Below is a small trained network, with its code and all its weights. Each question gives an input and a class and asks what happens when units are switched off, that is, made to give their printed mean instead of their output.

import numpy as np


def w(rows, s, z=0):
    codes = np.array(rows[::2]) - 128.0
    scale = np.full(codes.shape[1], s)
    scale[-1] = z or s
    return codes * scale


def f(y):
    return y / 2 * (1 + np.tanh(0.7978845608 * (y + 0.044715 * y**3)))


def log_softmax(a):
    a = a - a.max(-1, keepdims=True)
    return a - np.log(np.exp(a).sum(-1, keepdims=True))


def net(x, mask):
    res = np.array(x, float).reshape(1, 4) / 4 @ E
    y = f(res @ A[0][:, :-1].T + A[0][:, -1])
    res = res + np.where(mask, y, B[0][:, -1]) @ B[0][:, :-1]
    return log_softmax(res[-1] @ U[:, :-1].T + U[:, -1])


A, B = {}, {}
E = w([
[131,106,125,129,98,222,133,60,88,146,4],'x0',
[127,166,129,128,171,35,128,214,111,98,15],'x1',
[131,255,126,126,146,138,130,118,36,156,163],'x2',
[129,175,125,124,247,160,125,64,219,131,114],'x3',
],0.0073)
A[0] = w([
[120,107,128,129,62,117,130,132,85,128,145,89],'neuron 1',
[128,123,126,137,119,133,125,122,121,131,135,255],'neuron 2',
[127,122,129,125,90,202,134,79,76,140,40,64],'neuron 3',
[139,204,149,118,143,165,107,131,41,107,157,28],'neuron 4',
[133,153,127,130,137,79,142,167,125,126,70,30],'neuron 5',
[124,144,140,125,144,128,124,115,147,131,125,51],'neuron 6',
[123,147,114,139,133,127,128,116,111,131,132,53],'neuron 7',
[140,168,125,131,135,142,137,126,96,144,138,55],'neuron 8',
[123,224,118,133,121,136,130,123,48,149,155,96],'neuron 9',
[134,109,132,129,79,105,129,152,96,129,128,79],'neuron 10',
[117,23,125,127,94,109,124,149,187,129,109,78],'neuron 11',
[125,95,136,136,87,213,127,80,128,143,248,11],'neuron 12',
[128,118,135,126,112,159,131,113,108,136,70,47],'neuron 13',
[131,137,131,135,116,160,131,109,105,121,94,51],'neuron 14',
[126,172,127,133,241,166,132,78,216,135,125,6],'neuron 15',
[126,165,129,133,155,57,136,190,109,137,31,47],'neuron 16',
[121,118,120,141,111,166,131,97,108,125,87,72],'neuron 17',
[123,138,134,130,135,52,136,171,155,129,242,57],'neuron 18',
[110,195,121,136,109,127,148,112,98,142,148,66],'neuron 19',
[131,90,129,130,51,128,135,169,55,132,138,94],'neuron 20',
[138,50,129,134,112,115,130,134,188,126,118,33],'neuron 21',
[125,63,132,132,126,135,131,141,170,113,114,33],'neuron 22',
[134,124,123,130,123,150,136,119,112,139,100,66],'neuron 23',
[128,111,117,122,84,186,139,77,124,145,211,48],'neuron 24',
[133,132,120,132,143,80,132,169,154,121,212,16],'neuron 25',
[121,105,127,140,79,105,131,153,93,129,159,75],'neuron 26',
[128,114,124,120,99,133,120,151,90,132,135,66],'neuron 27',
[121,141,128,125,141,79,115,175,114,121,74,38],'neuron 28',
],0.018,0.0095)
B[0] = w([
[127,193,122,125,115,122,116,97,129,132,121,184],'neuron 1',
[131,141,131,110,127,158,192,189,128,91,125,213],'neuron 2',
[128,122,128,118,126,160,57,201,123,167,138,237],'neuron 3',
[126,89,127,146,130,93,163,105,134,182,125,192],'neuron 4',
[125,98,122,133,121,108,105,96,128,78,117,171],'neuron 5',
[132,133,122,135,125,93,73,79,153,144,116,127],'neuron 6',
[139,110,118,141,129,91,94,84,155,159,125,124],'neuron 7',
[127,106,124,142,128,99,118,94,134,167,133,147],'neuron 8',
[123,85,132,123,129,130,209,118,131,174,124,230],'neuron 9',
[130,181,121,125,136,115,119,93,138,131,129,170],'neuron 10',
[126,83,129,128,131,119,198,111,123,185,131,205],'neuron 11',
[130,77,129,132,140,105,108,105,131,23,120,249],'neuron 12',
[125,112,127,132,136,123,56,135,132,161,127,164],'neuron 13',
[131,107,124,133,125,129,70,118,136,161,122,150],'neuron 14',
[128,254,128,131,121,113,123,81,123,138,130,235],'neuron 15',
[131,88,126,132,121,131,111,111,130,30,145,222],'neuron 16',
[131,113,131,125,135,130,74,148,132,153,123,170],'neuron 17',
[128,112,126,120,126,174,58,198,124,176,118,253],'neuron 18',
[135,95,122,122,124,99,144,97,132,170,136,168],'neuron 19',
[131,227,133,132,139,131,141,108,132,122,127,221],'neuron 20',
[130,86,126,133,125,103,168,95,130,176,117,171],'neuron 21',
[127,97,124,140,125,92,140,94,131,173,145,155],'neuron 22',
[123,117,122,140,125,112,76,127,123,149,134,140],'neuron 23',
[126,89,125,137,117,121,115,101,126,51,129,221],'neuron 24',
[129,113,129,127,128,135,45,156,125,175,129,199],'neuron 25',
[126,188,129,136,130,113,100,100,129,138,141,181],'neuron 26',
[124,160,124,135,132,105,90,88,131,143,130,149],'neuron 27',
[129,99,136,131,137,113,111,100,131,74,120,176],'neuron 28',
],0.039,0.013)
U = w([
[113,69,118,138,109,98,125,127,128,36,125,125],'0',
[110,98,114,121,111,141,74,205,124,165,124,110],'1',
[110,212,113,134,109,92,140,95,135,130,128,111],'2',
[107,57,113,141,106,70,200,117,137,182,133,114],'3',
[111,136,148,78,106,198,241,254,95,65,121,245],'4',
],0.0087,0.012)

Each question gives the input, the list of numbers given to net, and the class t.
The units are the neurons (one row each of A and B). Each row of codes is followed by its name. A weight is (code - 128) times the scale printed after its matrix; where a second scale follows, it is the last column's (A, B and U).
mask holds one flag per neuron, in row order. A switched-off neuron (its flag False) gives its mean, the last column of its row in B, instead of its output. The means were averaged over made-up inputs and are rounded, as every weight is.
A unit's drop is (log p(t) with every unit on - log p(t) with that unit switched off) / (log p(t) with every unit on - log p(t) with every unit switched off).
The circuit of an input: a set's keep is (log p(t) with only the set's units on - log p(t) with every unit switched off) / (log p(t) with every unit on - log p(t) with every unit switched off). Starting from the 12 units with the biggest drops (on a tie, the unit counted first), units are removed one at a time, each time the one whose removal leaves the highest keep (on an exact tie, the one counted first), for as long as the keep stays at least 0.8.
circuit, biggest first: the units of the circuit, biggest drop first
k most important neurons: the k neurons with the biggest drops, biggest first
drop when u is switched off: that unit's drop, to one decimal
input [-4,-3,7,-5], class 3: circuit, biggest first : [neuron 9]
input [4,7,5,7], class 0: 4 most important neurons : [neuron 16; neuron 20; neuron 5; neuron 28]
input [6,-1,-8,8], class 2: 3 most important neurons : [neuron 15; neuron 9; neuron 4]
input [-1,-5,-7,6], class 3: 3 most important neurons : [neuron 11; neuron 21; neuron 20]
input [-4,4,-5,3], class 3: 2 most important neurons : [neuron 12; neuron 3]
input [3,-8,7,-8], class 0: 2 most important neurons : [neuron 12; neuron 24]
input [4,3,-5,1], class 3: 2 most important neurons : [neuron 18; neuron 11]
input [-7,1,-8,1], class 3: 4 most important neurons : [neuron 11; neuron 21; neuron 3; neuron 22]
input [-1,-7,2,-7], class 0: 3 most important neurons : [neuron 12; neuron 24; neuron 15]
input [4,7,2,-7], class 0: 4 most important neurons : [neuron 16; neuron 15; neuron 28; neuron 5]
input [4,-4,2,2], class 0: 2 most important neurons : [neuron 18; neuron 12]
input [-7,-1,0,-8], class 2: 2 most important neurons : [neuron 20; neuron 26]
input [-7,7,2,-6], class 0: 4 most important neurons : [neuron 16; neuron 28; neuron 5; neuron 3]
input [3,-3,-7,8], class 2: circuit, biggest first : [neuron 15]
input [5,-5,3,-1], class 0: 3 most important neurons : [neuron 12; neuron 18; neuron 24]
input [-5,7,5,-4], class 0: drop when neuron 16 is switched off : 2.9
input [7,-2,1,-8], class 2: drop when neuron 18 is switched off : 1.6
input [-1,0,-7,7], class 2: drop when neuron 15 is switched off : 5.3
